Here is a tiny trained network, its code and every weight. The questions are about switching its units off for an input and a class, where a switched-off unit gives its printed mean instead of its output.

import numpy as np


def w(rows, s, z=0):
    codes = np.array(rows[::2]) - 128.0
    scale = np.full(codes.shape[1], s)
    scale[-1] = z or s
    return codes * scale


def f(y):
    return np.maximum(y, 0)


def log_softmax(a):
    a = a - a.max(-1, keepdims=True)
    return a - np.log(np.exp(a).sum(-1, keepdims=True))


def net(x, mask):
    res = np.array(x, float).reshape(1, 8) / 4 @ E
    y = f(res @ A[0][:, :-1].T + A[0][:, -1])
    res = res + np.where(mask, y, B[0][:, -1]) @ B[0][:, :-1]
    return log_softmax(res[-1] @ U[:, :-1].T + U[:, -1])


A, B = {}, {}
E = w([
[126,127,128,127,128,129,129,128,128,127,128,128],'x0',
[129,129,128,130,128,127,127,128,128,129,128,128],'x1',
[96,146,165,196,100,101,254,8,112,147,112,134],'x2',
[128,128,128,128,128,128,128,128,128,128,128,128],'x3',
[183,94,103,189,18,227,137,148,120,156,92,114],'x4',
[102,43,73,131,131,99,156,122,110,55,125,5],'x5',
[128,128,129,127,127,128,128,129,128,128,128,128],'x6',
[127,128,128,128,129,128,128,128,129,128,127,128],'x7',
],0.0078)
A[0] = w([
[175,78,97,136,77,242,48,187,132,135,128,113,136],'n1',
[109,114,93,117,142,165,124,142,113,112,136,129,135],'n2',
[138,159,146,128,127,141,120,128,131,150,133,158,210],'n3',
[126,114,120,127,126,121,133,129,126,119,129,116,131],'n4',
[76,178,161,136,164,11,223,75,125,119,136,149,138],'n5',
[150,103,101,138,112,195,91,153,131,132,126,123,136],'n6',
[112,19,80,139,135,84,154,129,127,73,128,34,148],'n7',
[115,137,134,132,137,102,145,112,131,130,121,132,139],'n8',
[113,136,123,63,178,75,53,157,127,111,132,130,230],'n9',
[135,192,161,123,123,156,112,129,131,159,131,195,253],'n10',
[111,141,116,49,180,76,47,155,126,111,123,129,234],'n11',
[123,117,141,130,133,80,142,126,136,130,122,118,133],'n12',
[143,117,127,212,74,185,215,98,115,160,116,121,46],'n13',
[116,138,147,142,118,107,176,116,121,130,120,131,175],'n14',
[123,67,104,125,129,104,149,130,132,97,128,76,140],'n15',
[140,178,154,125,125,145,117,132,127,158,133,175,229],'n16',
[112,144,140,134,145,91,158,107,128,123,131,134,134],'n17',
[164,133,115,141,136,136,106,120,127,141,132,135,174],'n18',
[139,132,135,94,145,95,91,139,125,117,135,125,189],'n19',
[138,119,128,186,79,171,178,106,124,147,113,124,57],'n20',
[137,118,135,179,80,171,193,110,128,150,111,121,58],'n21',
],0.011,0.0035)
B[0] = w([
[191,122,105,140,128,174,78,117,86,153,41,99,238],'n1',
[149,89,131,133,119,118,118,123,151,108,98,137,152],'n2',
[134,156,136,127,146,136,120,137,157,149,117,146,175],'n3',
[127,115,127,129,124,124,130,127,117,120,131,123,144],'n4',
[113,171,125,142,119,4,168,123,122,170,101,97,237],'n5',
[164,112,118,133,126,149,103,123,115,137,79,119,184],'n6',
[121,43,113,128,77,108,149,116,55,66,146,83,246],'n7',
[124,137,131,129,128,101,140,129,121,139,130,119,153],'n8',
[106,112,140,123,125,166,137,129,156,101,176,161,226],'n9',
[134,190,137,134,172,141,112,136,192,166,104,163,213],'n10',
[105,109,140,122,129,170,135,133,158,98,177,164,232],'n11',
[116,140,138,116,125,124,155,143,86,160,156,122,153],'n12',
[108,119,138,109,141,170,120,138,157,92,185,159,212],'n13',
[104,145,139,123,131,87,158,127,130,141,153,126,173],'n14',
[124,82,120,126,100,118,140,120,87,95,139,104,193],'n15',
[134,167,134,133,157,127,114,133,182,154,110,158,195],'n16',
[121,143,125,132,126,89,141,128,122,145,122,116,166],'n17',
[126,170,120,112,141,173,123,131,95,150,139,120,153],'n18',
[122,122,135,125,127,142,132,132,142,118,150,146,176],'n19',
[116,116,134,115,132,160,118,139,148,99,163,151,186],'n20',
[111,117,135,115,135,159,121,138,143,102,168,154,188],'n21',
],0.022,0.012)
U = w([
[93,164,183,79,185,192,107,172,217,116,198,223,219],'0',
[76,63,140,64,84,175,149,136,114,18,229,143,186],'1',
[211,181,94,176,162,157,70,133,125,242,7,115,145],'2',
[197,89,57,170,73,132,98,90,39,125,33,27,2],'3',
[127,203,144,184,168,48,153,113,155,255,53,117,119],'4',
[107,132,102,160,82,40,180,76,38,155,111,22,25],'5',
],0.0049,0.00098)

Each question gives the input, the list of numbers given to net, and the class t.
The units are the neurons (one row each of A and B). Each row of codes is followed by its name. A weight is (code - 128) times the scale printed after its matrix; where a second scale follows, it is the last column's (A, B and U).
mask holds one flag per neuron, in row order. A switched-off neuron (its flag False) gives its mean, the last column of its row in B, instead of its output. The means were averaged over made-up inputs and are rounded, as every weight is.
A unit's drop is (log p(t) with every unit on - log p(t) with that unit switched off) / (log p(t) with every unit on - log p(t) with every unit switched off).
The circuit of an input: a set's keep is (log p(t) with only the set's units on - log p(t) with every unit switched off) / (log p(t) with every unit on - log p(t) with every unit switched off). Starting from the 12 units with the biggest drops (on a tie, the unit counted first), units are removed one at a time, each time the one whose removal leaves the highest keep (on an exact tie, the one counted first), for as long as the keep stays at least 0.8.
circuit, biggest first: the units of the circuit, biggest drop first
most important unit: the unit with the biggest drop
top k neurons: the k neurons with the biggest drops, biggest first
drop of u: that unit's drop, to one decimal
input [1,3,5,-8,0,6,-5,2], class 5: circuit, biggest first => [n5]
input [-5,-3,3,-3,1,-1,2,-4], class 0: top 3 neurons => [n1 n7 n13]
input [7,3,2,3,-8,-1,8,7], class 4: top 2 neurons => [n5 n7]
input [-7,2,2,7,8,-1,3,-1], class 0: top 2 neurons => [n13 n7]
input [-3,1,5,0,3,0,-1,6], class 0: top 2 neurons => [n7 n15]
input [-5,-5,3,-8,0,0,6,8], class 4: top 2 neurons => [n7 n11]
input [2,-5,-1,-6,1,8,-8,7], class 3: circuit, biggest first => [n13 n11]
input [-3,-3,0,-6,2,-5,0,4], class 2: circuit, biggest first => [n11 n9]
input [-4,3,-4,-1,7,1,3,0], class 3: top 2 neurons => [n10 n16]
input [1,-1,0,7,7,-3,1,8], class 2: top 2 neurons => [n1 n11]
input [6,-1,-6,-7,1,-6,6,5], class 2: top 2 neurons => [n1 n13]
input [7,-3,6,-8,0,3,4,2], class 5: top 2 neurons => [n5 n11]
input [2,7,1,1,-7,-8,-6,1], class 4: top 2 neurons => [n5 n13]
input [-6,0,7,-2,0,-5,0,5], class 4: top 2 neurons => [n5 n11]
input [-8,4,5,-5,-4,0,3,-1], class 4: top neuron => [n7]
input [0,5,6,3,6,0,6,2], class 0: top 2 neurons => [n7 n15]
input [-5,8,2,7,-6,-5,6,-7], class 4: drop of n5 => 0.5
input [1,-7,-6,4,4,0,5,-2], class 2: drop of n7 => 0.4
input [-5,-4,6,-2,-1,3,-3,6], class 5: drop of n5 => 0.6
input [8,-8,-6,-1,5,1,6,6], class 3: most important unit => n10
